Each row has a hidden stage along a path, written after it and counted from one end. A new block has a new path.
[-163    7  -53  -43   63  139 -139 -113 -259  259  150  104 -169   74
  -41   80   11   95  -91  202 -179 -200 -293  294  -28 -111  179  168
 -209  207  141  104 -287  -91  -71  134    2  235   79 -137 -276   99
 -336 -171  -36  108  147  184   62  380]
21
[-107  128  -96   31  141 -142  -76  -20 -222 -110   87  114 -173 -106
  -87   19   14  119 -120  164   86   90 -119  166  -61   42  134  -28
  -69  197  -29  144 -162 -120   18   36  -44  341   21  120 -287   63
 -209 -154 -175 -118  131   98  124  170]
20
[ 128   68 -104  -53  207 -408  -75   49  139 -346  101  -56 -275 -132
   74  204   97  235  226 -181  121  266  159 -124 -226  314  134 -161
   32 -133 -259   41 -201   41  189 -219 -296  339  -17  132 -587  122
  -85 -332   79  376  131 -172 -186   11]
10
[-191   96   87  239   -8 -294 -207  -72 -350  -19 -375  162   26   35
  -24 -247 -266  127 -199   86  241   50 -107  324  309 -183 -268   63
  283 -105   19  206  307 -382  176   95 -201  305    7  384   44   64
   77   -3 -224 -295   76  353  170   42]
1
[ -29  -16  -86 -279 -277  -41  -97 -215  -68   90  -51 -140 -217  152
  133  191  128  252   15    5 -417 -175 -223   75  -33   28   86   90
 -219   32   28 -166    4  193    3  262 -312 -115  -46  -96 -398 -115
 -300 -114  224  228  233   52 -111 -134]
6
[   2  147 -232 -307  103   15 -149  -22  -52   68   -5 -245 -353  171
  -35  321  -21  238  156 -213 -117  -25   15   16 -281  -46  122  -86
 -159  239  -61 -157   65  108   60 -132 -338  118  204 -172 -372 -157
 -325 -178  -27  322  133   66  -51   77]
6
[ -73  -88   80   48  -54  -73  -41  -83 -140   54 -128   79   27    8
   38  -42  -66  101   60   50  -45 -110 -216  223   27 -130   -2   79
   23   21   39   74  -18  -43   17  187  -44   94  -69   52  -74   36
   37  -90   64   30  -10  145   66  130]
1
[-128   -2   11  -46  -42 -128 -127 -179 -155  -47 -255   93   -5    5
    0   68   -6  173 -102   80 -107 -126 -261  165    3 -152  -39   43
    8  120   67  109  100  -28   48  163 -210   88   46   43  -53  -67
  -57  -61   68  -13   69  185  115   21]
7
[ -29 -232    9  204    3  -70  -28 -132  513  145 -302  138 -191  175
  -35  623  197  337  554 -201   91 -466 -326 -124 -443  -41   82 -481
 -516   -3  -61 -385 -254  750 -608  306  -32  200  513 -631 -775  -45
 -341 -107  361  137  800   52 -509  305]
4
[ 169   88   13   22  232 -123  167   37   37 -155 -139   45 -111  -13
   17  -16   21  115  233 -124  372  164   97  -47  -16  103   -2 -124
  246   18 -215 -107  155   -2   44 -169   90  399   77  188 -116  -35
  160 -232 -110 -150  -68  195   66  143]
1
[-164  -16  -25 -165  -32   33 -238 -240 -266  125 -105    1 -112  144
   39   34 -114  300 -133   66 -217 -232 -349  338  -41 -211   52   41
  -94  137  100   90   84   43   99  159 -241  158   13  -75 -256  -37
 -320 -208   50   85  155  245  108  158]
3
[ 108  216 -144  188   49  156  128  188 -322   27  259 -197  -80  -36
  -43 -149  -89 -112  238  -72  193  211  184   74 -125   18  -13   76
  109  -40 -269 -102 -103  -70   98 -173  336  173 -155  108   43   14
   55  -78 -257 -118 -142   13   38  208]
18
[-130  -36   59   81  -75 -175   76   64 -100   27   50  120  -90  -72
  -92   67  152  -85   29  255  -44  -17 -100  124   73   10  119  125
 -145  263  156   90 -312 -254 -137  205  -30   32   45   32  -54  108
   -4   58  -38    9   -6   32   -7  117]
18
[  -4  268 -363   14  123   47 -156  -19 -333  126 -122    7  -73   32
  -81   80 -222   22   61 -143  -79  167 -188   93 -153 -139 -102   25
    8   46 -222 -111  201   -7   67   73   51  165  -36  109  -17 -107
   -1   -5 -260  -84  -24  137  246  170]
4
[ -11  -55   29  187 -236 -259  -20   61 -105   -1 -162  -66  -29   34
   74  -36  -18   -9  225  -67  -49   75   64   28   91   22 -169   48
   70 -201  -95  -23   -2 -117   93  193 -176 -123 -166  173  -53   74
  158   46   95  128    2  -12 -130 -121]
8
[-172  -83  102  153 -144 -139 -164   26 -276   27  203 -170 -223  122
   26 -121  -75  182   82  103    5  -66   34  322  -21  -32   55  -91
 -110  -12   35  164 -226 -100  173   64 -221  109 -118  -33 -364  206
 -357 -205    2  143  198   37 -194  120]
16
[ -41  131   63    5 -161 -199  -98 -120 -217 -123 -135  -62   64 -103
   50  -41  127 -174  -24   -3 -250  181  107  -99  244  -81  -87  412
  262 -112  104  117  235 -364  310   51 -223 -244  -98  354  428 -122
  291  139    1   98 -343  111  141 -360]
8
[ 135  266 -162 -186    6 -108  -21 -143  -24 -267  -71 -112  -74 -141
   87  112   25  267  -58 -150   28   81  -62  -33 -137  115   22  118
   83 -142 -238 -163  128  190   67 -147  -85  256    4  152 -341 -214
  -44 -133    2   -8  177   -1    3 -122]
3
[ -69   34 -174  -40   63  375   47   97 -315  430  201  -26 -104   97
 -129   98  -36 -182  176   80 -218 -106 -170  191 -154 -212  158  216
 -209  387   82  -52 -267 -119 -134  145  243  -30    9 -202  112   -1
  -79    2 -129  128 -210  120  184  427]
22
[  21   87  -76    2   -4   83  -18  101 -138   27  197 -277 -213   39
   -4   38  -41   99  220 -149   69   14  183   62 -197   10  103    8
  -66   14 -116  -89 -133   57   61 -114  -43   88  -27  -43 -299  -44
 -189 -144  -43  170   82  -12 -110   67]
24
[ 105  168 -189  132   40   71  169  202 -143  137  222  -50 -101  -93
 -100   99  154 -387  365  -54  -93  307  182 -205  -44   79  101  236
  -24   88 -102 -164 -183 -202  -49   66  282 -125  -74  125  226  -17
  247  133 -198   61 -325  -49   85   58]
21
[ -77  -34 -145  -42 -283  111 -108    0 -387  350   13 -197 -144  254
   66  -87 -214   90  145  -30 -313  -84 -180  312  -13 -152  -62   58
 -149   21  -54 -120   36    9   80  331 -102 -154 -270  -26 -166   15
 -183  -49   -7  124   21   90   22   87]
2
[ -26   16 -130 -127  119 -302   89   53  118 -181 -239  183  -24 -204
 -153  360  189  -95  148   25 -113  139 -141 -161 -181   -9  119  -14
 -106  450   55   25  -74 -107 -137  194 -172  -76  129   53  104 -113
  262  129   17  124 -219  -57  193  -48]
7
[  91  191  -76   51 -121 -148   42  -93  -40 -181  -25  -40  -29 -135
   57   99  188   -2   64  -19  -66  122    5 -142    5  123  -31  185
   59 -184 -152 -130   -2   50   23    3   27   40  -12  148  -60 -108
   84   29   26  -40   77  -20  -79 -159]
12
[ -63    6  -55    2  -47  104 -137   39 -231  210 -121 -218 -123  234
   25    0 -278  260  122 -151   85 -224  -53  327 -145 -213 -142  -34
   -3   -4  -90  -45   20   29   66  -91 -171  177   52 -153 -264    2
 -202 -158   24  190  181  144 -116  282]
7
[-153  104    3  261 -259 -178 -197   58 -367   77 -257 -136   75   46
   -3 -193 -323   22   -9  -85   61   21   27  274  156 -234 -321  181
  159 -236  -40   48  205 -276  155  120 -201  -60 -127  259   88  -15
  130  182 -129  -54   50  109   -9 -110]
3
[  46  -41   -2 -203   15   77  -20  -73  187   77   98 -200 -200   66
   18  384  199   76  385 -204 -220 -150   14 -128 -278  -55  261   66
 -218  135   84 -189 -127  226  -79  -22 -149  -92  213 -300 -230 -154
 -140 -110  196  451   26  -14 -185   24]
2
[ -42  117  -92 -241  169  173 -151 -225  -16  162  171  -39 -321  105
  -32  350  252   88   91  -26 -272 -114  -87  -83 -126  -37  323  143
 -217  216  149  -96  -69   89  -29  -34 -109  137  309 -213 -263 -131
 -382 -201    2  241  118  211    2  134]
25
[ -46  184 -158 -188  152  -11  -33   43 -105   12   70  -88 -266   -4
 -132  218   76   17   57  -25  -28   89   64  -20 -130  -20  191   63
 -110  366   53  -42  -36 -142   -7  -74 -153  112  190    0 -127 -124
 -149  -45 -176  105  -45   95  111   56]
25
[ -12    8 -232  -53   38  397   17   98 -133  428  210 -185 -237  203
 -100  265  -33   -5  392 -124 -171 -191 -110   99 -379 -162  183  -29
 -371  292  -42 -258 -268  237 -230  110  171  -14  103 -417 -247  -63
 -287  -79  -26  233   84   40  -59  406]
25
[-135  -50  -66 -208  -88   53 -125  -97 -213  240  -59   -9 -123  136
   20   74 -142  241  -82   94 -220 -267 -368  393  -62 -171   77  115
 -194  223  105   16 -115   -7  -62  201 -189  119    2 -134 -327    6
 -258 -126   61  183  143  131   47  261]
1
[  39  -21  -15  -67  188   22   63   66   59 -133  342 -123 -226 -117
  -56  216  221    1  334  -64  -19   77  142 -116 -343   85  373  -67
 -166  251  -11   31 -336  108   20  -90    9   71   34 -136 -238   -7
 -147 -229   46  292  -99  -94  -41  104]
21
[-152 -121  142   28  -74  152  -16  -62 -249  170   66    9  -13   47
   -5  -86  -10   57  -13  177  -81 -258 -171  310   19 -188  107  173
  -67  181  177  150 -201 -100  -12  154   23   49  -43  -80  -38   48
 -135 -115   71   54  -23  185   68  232]
23
[ -59  -81  -55  -89  131  108  -54  -37   13  232  226   46 -284   85
  -33  284  156   92  199   54 -167 -177 -158   85 -193   21  314   24
 -324  232   99  -22 -420   79 -164   97  -28  186  163 -283 -455  102
 -344 -235   89  334  172   59 -105  369]
22
[  60  118 -116 -140  260 -119  -18  -31   57 -153  -33   34 -102 -132
  -64  256   85   40  178 -135    0  138  -33 -109 -219   -4  172   17
   11  195  -50  -15   14    5   34  -95  -81  178  140   39  -76 -115
   82 -113  -49  168 -137   33  129   68]
2
[ -90   50   48  200  -29 -291  -17    3 -125 -148 -169  140   -2 -118
  -40  -74  -20   70  -39  101  190   79  -52  116  110   19  -72   21
   79  -19  -32   92  -10 -174  -12  137  -64  204  -20  255 -128   51
   85    8  -94 -201  113  109   50   -9]
26
[ -83   40  -37  120 -102 -346  -44   73 -115 -174  -88  -32 -134  -51
  -42   46   23   66   86   44   51  137   41   49  -32   51  -46 -108
  -34   65  -71   60  -59 -114   60  116 -231   36  -45  141 -166   47
  -23   12  -44   -1   94  -33  -65  -97]
12
[  73  142  -17  -55 -193   14   20 -104 -154 -155  166 -236  -72  -59
  124  -26   88  175   -5    1  -74  -40   -3   81  -85   82   37  178
   14 -175 -143  -88 -101  148  111 -106    4   90 -114   22 -250  -84
 -157 -141   88   54  154  -43 -151  -67]
13
[-406 -119  219  646 -350 -271 -249  188 -325  -37 -259   14  368 -236
 -118 -243 -454   38 -131   90  283 -279 -107  544  -12 -415 -334  185
  -20 -243  115  383 -315 -275 -100  253 -144  -53 -133  101  -25  154
  159  347   29  -31  296 -108 -150   47]
24
[  11  239 -209  190  -32   59  -47   89 -391   59  213 -169 -105   -6
  -50  -72  -76 -139  175  -46  -46  245   88   53  -86  -36  -40   96
   26  -64 -197  -63  -22 -104  161  -19  173   27 -164  117   86    7
  -18   10 -257  -67 -105   13   53   81]
15
[  64   25   27 -188 -238  104   82 -131  -98  109  -23 -105  -27   45
  157  -17   19  188  -40   36 -145 -227 -208  208   63  -10   27  318
  -13  -84  -17 -168  -62   94  -71   83   12   74  -67   -5 -246 -106
  -63  -89  153   74  122   88  -73   50]
0
[-101  -99   67  -16 -238  -21   18   59 -156  198  175 -154 -240  124
   11   22  152  -77  188  100 -243  -36   99   69   93   14  153  142
 -178  159  163  -17 -214 -180   12  254 -171 -231  -93   -6 -115   56
 -153   -7   55  217  -49   41  -95  -70]
22
[ 127  211 -178 -167  -27  107  149 -118   -6  -39 -193   73  138 -170
   18  217   92   55  -76    1  -88 -131 -312   -3 -126  -31  -41  348
   15   38 -131 -206  -54  143 -216  -27  192  146  114  -27    0 -234
  190   73   86  -28   42   20   81  130]
8
[  10  176   32   54  -78 -285 -139 -207  -17 -227 -210  -34  -65  -62
   70   72  136   86   30 -123  -26  144   85 -168  136   42  -72  129
  180 -264  -48  -60  313  -33  175    7 -237   44   76  274  -41 -159
   62    3   -3  -51   97  153  -32 -348]
4
[  82  222  -31   91 -143 -284   17 -119 -190 -288  -26   39   -1 -208
  121 -185   95   61 -138   61   30  280   31  -37  242  243  -65  243
  231 -336 -200  -21  110 -122  174   73    7  166 -251  508 -151  -27
  132  -45  -85 -243   58   49   70 -283]
26
[ -74  239  -58  144  -52 -116  -86  -28 -370  -21 -126    9  -74    0
  -16 -207 -123   63 -173   65  165  139   27  171  228  -17 -162  147
  198 -104  -96   29  199 -269  133   20  -41  241  -54  363  -41  -26
  -17   -5 -264 -312   91  251  138  -35]
25
[  16  118 -182 -347  -17  -21  -39 -263   20   63  -88  128 -117  -34
   32  339  211  126  -90   71 -399 -101 -402  -15  -44   29  186  263
 -199  180   69 -162  -37  107 -152  205 -108   74  133  -54 -249 -166
 -114  -42   98  137  107   93   97   30]
3
[ 167  -27  -38 -180 -219   -9   29 -180  221 -201  142 -250  -59 -120
  202  270  200  302  254 -215 -247 -167 -114 -105 -360  154  204   80
 -218 -263 -182 -265 -224  585  -75   50  -62  -50 -103 -197 -594 -172
 -166 -186  408  364  307 -245 -320 -165]
3
[  77  -17   62  -36 -175  121  179  -22    3  125  121  -54  -22  -39
   77   71  219  -64  151   52 -152 -134  -33  -12   49   68  123  364
  -67  -42   40 -157 -272    2 -147  102  145  -63  -28  -31  -96  -38
   69   -3  161  159  -17    7 -111   47]
24
[ 141   78  -46   63 -190 -174  134   69   44 -172 -152 -143   49 -118
   77   66   46   34  223 -168   53   76   89 -103  -76   92 -129  114
   97 -208 -222 -185   -3   85  -16   11  -25  -60 -100  138  -86 -111
  257   72  124   81   20 -121 -143 -176]
7
[-166   50   53   36 -172 -134 -241 -269 -179   35   13    2 -170   54
   33   72  208    5  -17   89 -343   13  -58  -34  186  -41  104  185
  -86  -64  189   40  109  -93  134  279 -244 -128   20  117  -66  -55
 -213   -4    8   22  103  205    7 -257]
26
[  -9    9  -55 -123  -34  130  111  172  -51  164  295 -254 -242   81
  -80  215  101  -21  284   11  -81 -111   70  100 -249  -33  222   78
 -267  341   67 -119 -397  -27 -123  -87   -7  -21  126 -302 -184    6
 -192  -54    5  335  -23  -85 -184  254]
16
[   4  -65  -17   22   75  -64  117  226   37  -63  249 -118 -174 -109
  -77  151   72   19  307  -26  104   19  120   45 -301   78  241  -64
 -193  241  -38   23 -461    4  -99  -33  -14   82   -9 -121 -325   84
  -72 -120   39  287   -7 -175 -127  188]
21
[-108  -80   65  345 -362  343 -367 -143 -317  505  113 -402  -85  402
  174  -34 -201  102  381 -270 -273 -381   12  236  -74 -325 -199  162
 -106 -592  -42 -144  -33  246  156   71  -39 -173  -53 -350 -194   55
 -367  -96  218  381  349  142 -451  164]
10
[ -86  -40  -35 -177 -304  156 -132 -247 -291  220 -119  -99  -34  193
  166  -46 -143  380 -175   82 -283 -404 -433  428   -4 -157  -76  171
 -117  -77  -12  -67  -13  201   -1  217 -136   89 -127 -134 -390  -48
 -327 -176  216   84  322  164  -54  162]
6
[  55  267 -156 -124 -137  -75  -76 -221 -158 -192 -128  -86  -54  -76
   98   69   63  220 -169  -32 -110   18 -136   -4  -20   58  -78  173
   71 -168 -181 -128  172  150   87  -23 -103  140  -15  152 -209 -217
 -104  -54   24 -107  223   76   11 -179]
9
